Below are the code and all the weights of a small trained network. Each question names an input and a target symbol and asks about switching units off, where a switched-off unit gives its printed mean instead of its output.

import numpy as np


def w(rows, s, z=0):
    codes = np.array(rows[::2]) - 128.0
    scale = np.full(codes.shape[1], s)
    scale[-1] = z or s
    return codes * scale


def f(y):
    return y / 2 * (1 + np.tanh(0.7978845608 * (y + 0.044715 * y**3)))


def softmax(a):
    e = np.exp(a - a.max(-1, keepdims=True))
    return e / e.sum(-1, keepdims=True)


def log_softmax(a):
    a = a - a.max(-1, keepdims=True)
    return a - np.log(np.exp(a).sum(-1, keepdims=True))


def net(x, mask):
    ids = ['ΘΛΞΣΨαγδζημπτφω'.index(c) for c in x.split()]
    T = len(ids)
    res = E[ids] + P[:T]
    q, k, v = (res @ M[0].T for M in (Q, K, V))
    z = softmax(np.where(np.tri(T) > 0, q @ k.T / 4**0.5, -1e9)) @ v
    res = res + np.where(mask[0], z, O[0][:, -1]) @ O[0][:, :-1]
    y = f(res @ A[0][:, :-1].T + A[0][:, -1])
    res = res + np.where(mask[1:9], y, B[0][:, -1]) @ B[0][:, :-1]
    return log_softmax(res[-1] @ U[:, :-1].T + U[:, -1])


Q, K, V, O, A, B = {}, {}, {}, {}, {}, {}
E = w([
[159,183,145,155,125,116,1,118,116],'Θ',
[70,102,97,64,87,113,17,58,118],'Λ',
[91,109,185,153,83,180,103,115,190],'Ξ',
[247,81,172,211,178,129,118,145,147],'Σ',
[206,103,98,89,168,123,52,94,84],'Ψ',
[155,119,86,112,48,101,80,109,89],'α',
[136,136,124,105,39,122,114,149,163],'γ',
[96,92,215,139,164,112,113,147,204],'δ',
[206,99,160,210,160,169,125,245,99],'ζ',
[150,140,184,174,106,201,29,212,135],'η',
[111,31,160,166,139,83,70,126,29],'μ',
[131,99,179,170,71,136,71,77,134],'π',
[126,64,117,156,114,85,167,133,130],'τ',
[148,127,213,117,174,81,47,89,191],'φ',
[41,68,152,74,108,123,68,172,146],'ω',
],0.014)
P = w([
[78,47,184,167,144,199,162,58,95],'0',
[12,187,100,181,131,38,137,153,115],'1',
[137,160,78,200,152,145,91,60,171],'2',
[163,71,245,89,105,125,109,115,127],'3',
[80,124,42,202,138,28,105,238,166],'4',
[183,113,11,195,142,119,43,140,227],'5',
[204,56,238,70,97,117,102,151,143],'6',
],0.011)
Q[0] = w([
[131,168,164,64,128,116,187,140,68],'H0',
[171,98,173,81,108,127,131,148,103],'H0',
[84,176,2,177,182,146,164,96,184],'H0',
[111,69,185,150,116,77,60,164,114],'H0',
],0.025)
K[0] = w([
[140,164,166,15,199,227,163,69,50],'H0',
[173,114,115,96,139,185,189,106,84],'H0',
[24,114,172,199,161,112,6,115,151],'H0',
[220,125,49,83,122,29,147,206,173],'H0',
],0.014)
V[0] = w([
[115,111,172,117,207,126,172,250,76],'H0',
[92,162,93,58,83,143,80,193,30],'H0',
[180,96,91,163,157,54,67,44,40],'H0',
[128,177,173,126,228,204,39,136,153],'H0',
],0.016)
O[0] = w([
[36,236,164,126,169,235,196,16,91,152],'H0',
[79,117,116,201,218,230,104,210,170,20],'H0',
[215,248,80,1,167,163,41,140,137,245],'H0',
[79,114,57,44,40,155,235,86,236,255],'H0',
],0.0091,0.0054)
A[0] = w([
[169,118,186,45,80,64,159,165,57,103],'N0',
[174,124,129,63,119,220,160,85,116,139],'N1',
[66,143,77,188,143,66,130,218,127,23],'N2',
[242,2,157,53,82,227,65,101,177,61],'N3',
[74,240,108,199,149,37,112,172,94,1],'N4',
[39,86,89,91,226,59,236,158,149,74],'N5',
[165,237,100,164,185,21,104,165,94,183],'N6',
[247,21,191,73,19,161,86,124,101,153],'N7',
],0.0099,0.0048)
B[0] = w([
[174,83,235,167,103,212,81,123,109,208],'N0',
[148,123,154,130,115,92,101,229,165,194],'N1',
[229,165,183,56,111,159,231,176,166,156],'N2',
[91,85,55,143,48,245,139,156,39,242],'N3',
[152,103,39,93,155,161,90,29,193,155],'N4',
[137,151,147,139,103,140,21,156,111,160],'N5',
[96,88,182,119,110,61,181,127,64,197],'N6',
[88,182,107,131,253,72,164,112,231,254],'N7',
],0.011,0.026)
U = w([
[156,107,134,104,98,175,79,158,115,99],'Θ',
[119,70,159,184,40,116,143,202,124,70],'Λ',
[98,122,137,129,183,57,80,211,225,146],'Ξ',
[116,138,173,84,84,90,46,136,187,156],'Σ',
[107,76,144,72,109,183,199,102,160,28],'Ψ',
[162,122,180,149,82,155,77,164,73,109],'α',
[159,113,178,136,165,153,114,140,121,134],'γ',
[51,97,142,110,104,153,234,72,111,187],'δ',
[38,194,190,69,130,154,195,165,136,110],'ζ',
[72,123,138,184,103,113,2,153,154,211],'η',
[166,169,167,96,182,158,17,167,191,1],'μ',
[30,120,135,120,146,72,125,209,112,222],'π',
[87,94,118,92,146,159,78,95,118,196],'τ',
[98,196,79,70,131,101,133,147,199,245],'φ',
[144,143,121,160,173,205,120,80,142,159],'ω',
],0.0064,0.0041)

Each question gives the input, a string of symbols that net reads in full, and the target symbol t.
The units are the heads (4 rows each of Q, K, V and O) and the neurons (one row each of A and B). Each row of codes is followed by its name. A weight is (code - 128) times the scale printed after its matrix; where a second scale follows, it is the last column's (O, A, B and U).
mask holds one flag per unit, heads first, then neurons. A switched-off unit (its flag False) gives its mean, the last column of its rows in O or B, instead of its output. The means were averaged over made-up inputs and are rounded, as every weight is.
A unit's drop is (log p(t) with every unit on - log p(t) with that unit switched off) / (log p(t) with every unit on - log p(t) with every unit switched off).
The circuit of an input: a set's keep is (log p(t) with only the set's units on - log p(t) with every unit switched off) / (log p(t) with every unit on - log p(t) with every unit switched off). Starting from all 9 units, units are removed one at a time, each time the one whose removal leaves the highest keep (on an exact tie, the one counted first), for as long as the keep stays at least 0.8.
circuit, biggest first: the units of the circuit, biggest drop first
unit that matters most: the unit with the biggest drop
top k neurons: the k neurons with the biggest drops, biggest first
input ω Ψ τ ω ζ, target ω: top 3 neurons	N4, N6, N7
input μ η γ δ τ η, target τ: unit that matters most	N4
input Σ η φ, target η: circuit, biggest first	N5, H0, N2
input ω η γ π Ξ, target Λ: top 3 neurons	N7, N2, N5
input φ ω ζ π, target ζ: top 3 neurons	N1, N4, N7
input φ μ φ Ψ Θ φ τ, target γ: top 2 neurons	N0, N3
input α η φ ω, target π: circuit, biggest first	N7, H0, N3, N6
input Σ π φ Σ μ η η, target μ: top 4 neurons	N7, N0, N1, N6
input π Ψ δ φ, target Θ: circuit, biggest first	N3, H0
input φ η Ξ, target η: top 3 neurons	N5, N7, N2
input Ξ γ α γ Σ Ξ, target Σ: circuit, biggest first	H0, N7, N3
input ω Θ η, target Θ: top 3 neurons	N7, N3, N6
input ω φ μ, target φ: circuit, biggest first	N6, H0
input Σ α φ, target α: circuit, biggest first	N7
input φ μ α δ, target π: circuit, biggest first	N7, N3, N6, H0
input δ Σ η, target Σ: top 2 neurons	N3, N7
input Σ μ ω, target μ: top 3 neurons	N3, N7, N4
input η Ψ μ ζ α, target γ: top 2 neurons	N6, N7
input Λ Ξ Ξ, target Ξ: circuit, biggest first	N3, H0
input γ Λ η Ψ δ π, target δ: circuit, biggest first	H0
